In the rows, zero is written as 128.
Each row of numbers stands for one node and depends on some of the facts below. Use the named rows to name the rest.

Some facts about the nodes:
K14	vonidri	K123; K115	vonidri	K308; K225	vonidri	K722; K845	vonidri	K99; K641	vonidri	K88; K730	vonidri	K537; K28	vonidri	K994
K245	vonidri	K18; K770	vonidri	K258; K73	vonidri	K676; K915	vonidri	K444; K212	vonidri	K375; K522	vonidri	K330; K832	vonidri	K28
K337	vonidri	K982; K843	vonidri	K805; K174	vonidri	K104; K420	vonidri	K372; K301	vonidri	K524; K926	vonidri	K59; K237	vonidri	K820
K222	vonidri	K367; K676	vonidri	K947; K749	vonidri	K205; K338	vonidri	K229; K258	vonidri	K423; K99	vonidri	K782; K363	vonidri	K300
K701	vonidri	K601; K994	vonidri	K548; K144	vonidri	K198; K378	vonidri	K301; K750	vonidri	K396; K89	vonidri	K741; K765	vonidri	K89
K147	vonidri	K641; K790	vonidri	K307; K423	vonidri	K212; K815	vonidri	K83; K920	vonidri	K746; K725	vonidri	K908; K220	vonidri	K338
K408	vonidri	K749; K77	vonidri	K220; K905	vonidri	K363; K919	vonidri	K245; K947	vonidri	K114; K650	vonidri	K14; K885	vonidri	K213
K286	vonidri	K632; K83	vonidri	K409; K175	vonidri	K752; K525	vonidri	K222; K22	vonidri	K552; K319	vonidri	K327; K318	vonidri	K405
K123	vonidri	K770; K327	vonidri	K901; K601	vonidri	K144; K443	vonidri	K101; K666	vonidri	K629; K552	vonidri	K231; K224	vonidri	K790
K734	vonidri	K658; K855	vonidri	K403; K409	vonidri	K37; K250	vonidri	K443; K548	vonidri	K750; K308	vonidri	K751; K229	vonidri	K124
K273	vonidri	K525; K37	vonidri	K885; K998	vonidri	K701; K375	vonidri	K919; K330	vonidri	K576; K751	vonidri	K611; K104	vonidri	K482
K629	vonidri	K244; K51	vonidri	K699; K307	vonidri	K22; K505	vonidri	K522; K18	vonidri	K855; K413	vonidri	K791; K367	vonidri	K920
K155	vonidri	K832; K216	vonidri	K815; K85	vonidri	K662; K884	vonidri	K753; K198	vonidri	K876; K231	vonidri	K725; K124	vonidri	K115
K699	vonidri	K993; K440	vonidri	K420; K607	vonidri	K930; K114	vonidri	K853; K405	vonidri	K416; K359	vonidri	K294; K88	vonidri	K51
K372	vonidri	K286; K416	vonidri	K745; K21	vonidri	K378; K930	vonidri	K318; K54	vonidri	K998; K746	vonidri	K869; K239	vonidri	K230
K59	vonidri	K905; K771	vonidri	K216; K568	vonidri	K713; K6	vonidri	K843; K777	vonidri	K784; K658	vonidri	K959; K698	vonidri	K21
K101	vonidri	K359; K908	vonidri	K568; K869	vonidri	K607; K537	vonidri	K155; K611	vonidri	K408; K853	vonidri	K319; K791	vonidri	K77
K213	vonidri	K765; K146	vonidri	K273; K300	vonidri	K734; K482	vonidri	K884; K632	vonidri	K337; K782	vonidri	K175; K14	basi	K771
K225	basi	K662; K845	basi	K83; K19	basi	K146; K109	basi	K984; K28	basi	K751; K770	basi	K286; K73	basi	K905
K212	basi	K409; K570	basi	K123; K174	basi	K741; K237	basi	K650; K722	basi	K258; K749	basi	K245; K363	basi	K791
K833	basi	K244; K701	basi	K968; K24	basi	K21; K994	basi	K307; K144	basi	K994; K790	basi	K319; K984	basi	K178
K423	basi	K456; K815	basi	K212; K725	basi	K505; K820	basi	K548; K220	basi	K632; K973	basi	K782; K132	basi	K853
K392	basi	K501; K77	basi	K144; K905	basi	K308; K919	basi	K24; K650	basi	K820; K79	basi	K115; K286	basi	K902
K83	basi	K28; K571	basi	K746; K525	basi	K845; K22	basi	K51; K319	basi	K231; K123	basi	K225; K443	basi	K406
K666	basi	K993; K855	basi	K629; K409	basi	K482; K548	basi	K666; K308	basi	K815; K164	basi	K570; K745	basi	K733
K998	basi	K725; K330	basi	K701; K751	basi	K220; K629	basi	K805; K51	basi	K374; K406	basi	K571; K178	basi	K205
K902	basi	K77; K505	basi	K59; K31	basi	K392; K413	basi	K6; K244	basi	K973; K968	basi	K237; K623	basi	K836
K652	basi	K19; K231	basi	K337; K124	basi	K444; K741	basi	K222; K876	basi	K423; K825	basi	K539; K567	basi	K525
K114	basi	K825; K501	basi	K73; K733	basi	K869; K21	basi	K833; K836	basi	K164; K54	basi	K777; K746	basi	K919
K239	basi	K876; K59	basi	K124; K771	basi	K884; K568	basi	K623; K6	basi	K699; K777	basi	K79; K101	basi	K567
K869	basi	K568; K146	basi	K770; K300	basi	K413; K805	basi	K745; K632	basi	K330; K782	basi	K652; K993	basi	K54
K14	dradrur	b; K115	dradrur	a; K225	dradrur	e; K845	dradrur	b; K19	dradrur	a; K713	dradrur	a; K641	dradrur	c
K730	dradrur	e; K109	dradrur	a; K28	dradrur	a; K245	dradrur	c; K770	dradrur	a; K73	dradrur	a; K915	dradrur	a
K212	dradrur	a; K522	dradrur	c; K832	dradrur	a; K337	dradrur	a; K843	dradrur	c; K570	dradrur	e; K174	dradrur	c
K420	dradrur	a; K301	dradrur	b; K926	dradrur	d; K925	dradrur	c; K237	dradrur	c; K222	dradrur	d; K722	dradrur	e
K676	dradrur	c; K294	dradrur	d; K749	dradrur	d; K539	dradrur	a; K338	dradrur	c; K258	dradrur	a; K99	dradrur	b
K363	dradrur	c; K833	dradrur	e; K701	dradrur	b; K24	dradrur	e; K524	dradrur	a; K994	dradrur	c; K144	dradrur	b
K378	dradrur	a; K750	dradrur	b; K89	dradrur	a; K765	dradrur	d; K662	dradrur	a; K147	dradrur	b; K790	dradrur	a
K984	dradrur	c; K456	dradrur	a; K423	dradrur	a; K815	dradrur	a; K920	dradrur	b; K725	dradrur	e; K820	dradrur	a
K220	dradrur	b; K973	dradrur	d; K132	dradrur	e; K392	dradrur	a; K408	dradrur	c; K77	dradrur	d; K905	dradrur	b
K919	dradrur	a; K947	dradrur	c; K650	dradrur	a; K885	dradrur	d; K79	dradrur	b; K286	dradrur	c; K83	dradrur	e
K175	dradrur	a; K571	dradrur	e; K525	dradrur	b; K22	dradrur	b; K319	dradrur	e; K752	dradrur	a; K318	dradrur	d
K123	dradrur	a; K403	dradrur	d; K327	dradrur	a; K601	dradrur	a; K443	dradrur	c; K396	dradrur	e; K753	dradrur	a
K230	dradrur	a; K444	dradrur	b; K666	dradrur	e; K552	dradrur	a; K224	dradrur	c; K734	dradrur	d; K855	dradrur	c
K409	dradrur	a; K250	dradrur	a; K548	dradrur	a; K308	dradrur	c; K229	dradrur	e; K164	dradrur	b; K273	dradrur	b
K745	dradrur	a; K37	dradrur	a; K998	dradrur	a; K375	dradrur	b; K330	dradrur	a; K751	dradrur	a; K104	dradrur	e
K629	dradrur	c; K51	dradrur	a; K406	dradrur	d; K178	dradrur	a; K982	dradrur	a; K307	dradrur	e; K902	dradrur	b
K505	dradrur	c; K18	dradrur	b; K31	dradrur	e; K413	dradrur	a; K367	dradrur	d; K244	dradrur	a; K968	dradrur	a
K155	dradrur	a; K216	dradrur	b; K85	dradrur	c; K884	dradrur	a; K623	dradrur	d; K652	dradrur	a; K198	dradrur	b
K231	dradrur	d; K124	dradrur	d; K741	dradrur	a; K876	dradrur	d; K825	dradrur	b; K567	dradrur	a; K699	dradrur	a
K576	dradrur	c; K440	dradrur	a; K607	dradrur	a; K114	dradrur	b; K405	dradrur	d; K359	dradrur	a; K501	dradrur	a
K733	dradrur	a; K88	dradrur	a; K372	dradrur	a; K416	dradrur	a; K21	dradrur	b; K930	dradrur	b; K836	dradrur	b
K959	dradrur	b; K54	dradrur	b; K746	dradrur	b; K239	dradrur	a; K59	dradrur	a; K771	dradrur	a; K568	dradrur	b
K6	dradrur	b; K777	dradrur	a; K658	dradrur	e; K698	dradrur	c; K101	dradrur	b; K908	dradrur	a; K869	dradrur	b
K537	dradrur	d; K611	dradrur	a; K853	dradrur	a; K791	dradrur	c; K213	dradrur	a; K146	dradrur	b; K300	dradrur	e
K482	dradrur	b; K205	dradrur	a; K805	dradrur	b; K374	dradrur	a; K632	dradrur	b; K901	dradrur	e; K782	dradrur	a
K993	dradrur	c; K784	dradrur	a

Some nodes and their rows:
[112 171  76 140 130  99 151 179 143 108 124 123 175 149 108 166 142 110
 116 145  96 102 170 114  62  75 145 153 182 104 138 101]: K229
[123 135  81 131 141  92 121 133 106 116 138 146  78 111 131 120 157 123
 120 119 127  81 117  79 124 122 137 124 155 122 163 108]: K698
[104 138 157  84 155 156 105 142  85 187 148 144 165 108 137  97 154  94
  72 131 161 107  83  80 100 138 134 115 163 169  82 179]: K905
[108  94 168 156 104 188 172 166 132  86  92 157  98 135 116 121  83 119
 174 104  78 111 179 158 140  80 143 160 163 168 113 124]: K876
[121 139 153 133 109 139 123 138 157  99 122 126 143 148 130 129 101 124
 140 140 147 159 138 157 142 148 139 143 102 144 106 124]: K89
[ 87  84 117 103 118 181 116 151 146  75 124 162 175 136 157  62  95 117
 156 124  59 175 122 152 147 152 120 133 136 105  77  94]: K662
[116  87  93 129 154 123 142 143  97  82 141 154 125 101 138 101 148 108
 156  85  61 107 155 105 111  75 104 157 167 134 122 102]: K225
[115 132 158 133 112 146 119 142 158  98 108 123 140 143 141 141 101 127
 137 138 142 158 131 165 150 148 137 138 103 132 112 125]: K230
[101  75  97  80 151  84 198  89  79 106 190 160 122 120 157 171  90 209
 177  75  98 159 130 135  62 145  86  88  86  77 177  87]: K6
[ 88 182  62  57 133 108 135 185 157  83 150 156 174 157 143  82 174  96
  74 166  83  98 110  74  64 139 159 153 181  85  92  91]: K791
[106 123  93 128 126  94 123 142 103 111 117 139  80 127 135 125 149 125
 119 127 138  83 111  88 122 115 147 127 158 121 161 115]: K676
[145 148 153 154  97 164 110 130 162 149  92  91 149 146 118 126 105 115
 130 172 157 133 145 154 159 153 153 123 117 129 126 142]: K244
[102 135 171 141 140 195 119 173 130  87 103 161 115  99 106  91 103  88
 132  88  77 104 174 120 141  57 130 192 188 194  80 162]: K231
[147 145 135 149 133 139 125 132 151 100 100 127 111 154 119 140 141 115
 144 106  88 148 156 163 151  95 122 138 139 143 130 114]: K734
[156 151 125 146 140 139 123 121 152 109 100 132 110 149 112 145 148 111
 147 102  81 144 154 157 151  97 112 135 143 146 133 117]: K537
[162 121  84 148 162 100 120 114 112 126 131 142 117 118 113 145 174 106
 144  95  89 106 145 110 134  82 104 140 162 124 157 112]: K730
[170  92 128 152 171 168 133 118 126 139  78 150  71 144 136 152 165 102
 167  78  76 167  87 175 163 146 129 161 110 127 142 155]: K318

Which node is each row?
No name comes twice in this set of rows, the named rows included.
[ 95 102 169 121 102 169 150 162 142  80 118 145 132 140 144 136  84 135
 154 122 142 163 150 167 122 138 145 163 103 153  92 126]  K741
[ 93  76 135 147 104 120 193 143 107  79 168 160 150 102 159  67  81 198
 179  73  51 173 180 131  81 151 100 149  91 126 109  91]  K258
[ 91  76 171 153 121 108 203 171  79  84 146 158  64  65 112 173  78 198
 179  78  94  88 178 159  64  51 140 172 110 142 178 109]  K722
[ 87 105 157 122 135 196  97 173 141  80 131 160 172  75 150  59  91  90
 121 110  69 137 145 110 149 146 124 174 178 186  73 138]  K337
[121  85 147 127 144  83 199 113  95  91 169 117  68 138 119 173  98 206
 175  77 110 136 168 173  64  56 112 130  86  87 188  92]  K300
[ 93  94 147  79 161 167 150 132 111 180 173 149 153  81 138 165 120 124
  88 166 141  86  79 131 145 130 140  86 137  84 115 125]  K18
[ 90 148  64 157 114 100  93 121 178  78 123 155 181 156 164  65 113 173
 102 182  49 175 143 153 144 156  90  88 154  80 108  84]  K115
[ 84  95 138 166  87  99  92 102 170  83  85 144 183 144 162  70  73 191
 128 185  58 138 172 156 146 152  78  82 182  87 145  95]  K205
[171 143  76 148 127 102 102  90 167 113 142 141 167 148 140  98 138 159
 155 143  90 167 124 146 160 160 104  93  99  90 150  95]  K777
[102 175 147 163 107  85  92  98 178 132 123  74 176 148 140 169  86 191
 103 168 135 143 168 162 125 151  79  91 129 123 172 115]  K751
[126 161  64  82 139  87 198 170 178  84 190 158 167 150 129 170  81 207
 179  78  58 173 176 161  55 148 130 115  80  77 172  88]  K413

The same nodes again, as new rows of numbers:
Some nodes and their rows:
[145 141 146 132 128 151 118 136 126 146 131 142 138 129]: K884
[104 139 122 138 137 118 117 130 130 104  93 132 119 122]: K301
[132  84 119 131 149 100 127 145 158 136 157 112 131 142]: K403
[134 134 114 124 128 146 132 141 134 147 162 132 153 114]: K752
[147 142 144 142  90 139 108 128 126 127 139 153 122 116]: K37
[126 123 138 148 153 145 148 118 121 127 111 118 125 134]: K522
[ 98 143 111 152 136 121 127 126 123 124  90 123 114 122]: K482
[ 49 150 155 176 130  86 123 123  78  95 138 108 153 125]: K632
[107 135 132 135 142 121 114 120 138  97  97 137 114 117]: K750
[144 109  99  94 129 107 175  85 112 124 163 111 126 139]: K31
[156 118 136  99 139 109 175  73 109 117 129 121 108 153]: K658
[131 118 134 149 156 143 151 123 123 121 102 113 137 123]: K855
[138 130 118 122 134 149 131 139 142 143 163 134 152 109]: K230
[143 125  60 125 195 115  64 119  72 158  66 171  82 101]: K144
[134 101 139 146 115  92 122 146 129 139 127 122  94 152]: K231
[152 125  93 144  88 126 185 179 174  55  56 141 140 132]: K21
[150 114 125  99 112  97 152  74 109 115 126 118 120 169]: K104

Rows to name:
No name comes twice in this set of rows, the named rows included.
[ 66 141 110 125 126 175 124  66 212 193 142  53 107 145]  K993
[147 135 103 101 119 117 161  92  83 119 138 100 114 191]  K229
[136 116  66 122 165 112  72 132  88 133  62 169  99 112]  K146
[ 53 157 165 168 141 114 124 104 122 114 129 102 129 129]  K701
[189  80  84 124 220 112  48 131  84 168  99 160 110 170]  K77
[154 124 142 101 125 102 174  72 106 117 132 123  85 144]  K725
[187  93  70  94  92 108 229 129 147  86 127 127 130 143]  K833
[ 51 159 104 138 144 159 126  76 211 175 131  63 118 132]  K79
[ 70 139 148 141 103 138 102  92 144 141 125  82 132 155]  K237
[181 109  74 101 155 144  85 150 114 151 132 172 135  96]  K19
[ 86 134 181 138 124  99 110 140  82  88 224 134 184  91]  K567
[171  77  83 131  83 100 194 213 185  93 123 126 126 139]  K406
[ 62 149 186 180 171  94 149 122  76  75 153 119 157 111]  K101

